Below is a small trained network, with its code and all its weights. Each question gives an input and a class and asks what happens when units are switched off, that is, made to give their printed mean instead of their output.

import numpy as np


def w(rows, s, z=0):
    codes = np.array(rows[::2]) - 128.0
    scale = np.full(codes.shape[1], s)
    scale[-1] = z or s
    return codes * scale


def norm(h):
    return h / np.sqrt((h * h).mean(-1, keepdims=True) + 1e-5)


def f(y):
    return y / 2 * (1 + np.tanh(0.7978845608 * (y + 0.044715 * y**3)))


def log_softmax(a):
    a = a - a.max(-1, keepdims=True)
    return a - np.log(np.exp(a).sum(-1, keepdims=True))


def net(x, mask):
    res = np.array(x, float).reshape(1, 8) / 4 @ E
    u = 0
    for l in range(3):
        y = f(norm(res) @ A[l][:, :-1].T + A[l][:, -1])
        res = res + np.where(mask[u : u + 3], y, B[l][:, -1]) @ B[l][:, :-1]
        u += 3
    return log_softmax(norm(res)[-1] @ U[:, :-1].T + U[:, -1])


A, B = {}, {}
E = w([
[43,50,133,152,245,117,75,64,115],'x0',
[84,96,183,119,35,212,114,111,186],'x1',
[60,99,24,103,180,117,186,48,120],'x2',
[178,120,151,34,170,180,122,143,108],'x3',
[180,181,58,126,70,97,216,136,132],'x4',
[207,138,108,154,118,78,103,221,107],'x5',
[189,166,86,212,129,25,163,162,85],'x6',
[180,87,116,78,254,156,131,125,82],'x7',
],0.0092)
A[0] = w([
[93,44,189,100,197,102,102,143,131,86],'L0N1',
[168,141,72,90,225,84,197,146,122,38],'L0N2',
[3,120,78,166,169,58,144,45,143,2],'L0N3',
],0.0079,0.0064)
B[0] = w([
[121,146,122,171,153,169,69,110,84,227],'L0N1',
[133,137,131,76,130,143,194,120,59,211],'L0N2',
[40,80,84,251,110,119,187,98,116,254],'L0N3',
],0.013,0.0035)
A[1] = w([
[137,166,116,146,77,144,103,153,77,45],'L1N1',
[92,141,196,79,1,191,148,86,153,3],'L1N2',
[171,162,170,197,56,26,138,221,127,62],'L1N3',
],0.01,0.0034)
B[1] = w([
[132,174,227,167,185,15,164,137,166,149],'L1N1',
[73,121,179,101,167,137,230,198,235,210],'L1N2',
[190,177,50,146,8,112,2,116,115,254],'L1N3',
],0.012,0.0089)
A[2] = w([
[106,90,229,148,240,227,15,152,63,17],'L2N1',
[255,184,70,39,195,80,220,111,103,94],'L2N2',
[131,197,114,104,78,13,35,218,158,2],'L2N3',
],0.0065,0.0042)
B[2] = w([
[245,92,163,57,136,193,44,56,163,223],'L2N1',
[132,120,119,87,162,62,174,233,90,201],'L2N2',
[153,119,131,233,73,149,95,139,119,253],'L2N3',
],0.011,0.0047)
U = w([
[182,190,116,173,16,81,80,163,138,249],'0',
[159,136,80,39,146,92,211,159,36,114],'1',
[153,86,161,69,176,190,45,50,126,36],'2',
[6,75,72,199,128,120,156,37,92,136],'3',
[54,121,189,70,93,167,193,170,241,60],'4',
],0.016,0.0014)

Each question gives the input, the list of numbers given to net, and the class t.
The units are the neurons (one row each of A and B). Each row of codes is followed by its name. A weight is (code - 128) times the scale printed after its matrix; where a second scale follows, it is the last column's (A, B and U).
mask holds one flag per neuron, layer by layer. A switched-off neuron (its flag False) gives its mean, the last column of its row in B, instead of its output. The means were averaged over made-up inputs and are rounded, as every weight is.
A unit's drop is (log p(t) with every unit on - log p(t) with that unit switched off) / (log p(t) with every unit on - log p(t) with every unit switched off).
The circuit of an input: a set's keep is (log p(t) with only the set's units on - log p(t) with every unit switched off) / (log p(t) with every unit on - log p(t) with every unit switched off). Starting from all 9 units, units are removed one at a time, each time the one whose removal leaves the highest keep (on an exact tie, the one counted first), for as long as the keep stays at least 0.8.
circuit, biggest first: the units of the circuit, biggest drop first
k most important neurons: the k neurons with the biggest drops, biggest first
k most important neurons of layer l: the k neurons of layer l with the biggest drops, biggest first
drop of u: that unit's drop, to one decimal
input [-7,-2,6,1,-6,-7,2,-6], class 3: circuit, biggest first -> [L0N3]
input [6,0,-8,0,3,-3,-2,-3], class 4: 2 most important neurons of layer 1 -> [L1N2; L1N3]
input [-6,0,6,8,-5,2,-3,4], class 1: 2 most important neurons -> [L2N2; L0N2]
input [-4,5,3,2,-6,1,6,7], class 2: 3 most important neurons -> [L2N1; L0N1; L1N2]
input [4,-7,4,-5,7,5,7,0], class 1: 2 most important neurons of layer 2 -> [L2N2; L2N3]
input [-7,-5,5,-3,-6,-3,2,-6], class 3: 2 most important neurons -> [L0N3; L2N1]
input [-5,0,8,-6,0,3,-4,-7], class 3: 2 most important neurons -> [L0N3; L1N3]
input [3,3,3,0,3,8,-4,8], class 1: 2 most important neurons -> [L0N2; L2N2]
input [-4,1,1,3,-8,7,-8,-3], class 4: 2 most important neurons of layer 1 -> [L1N2; L1N3]
input [0,0,1,-1,-2,-7,7,-6], class 3: drop of L0N3 -> 0.8
input [-6,-3,0,7,-5,-2,-6,-1], class 4: drop of L1N2 -> 1.2
input [-2,0,-5,1,6,2,-6,5], class 4: drop of L0N2 -> 0.1
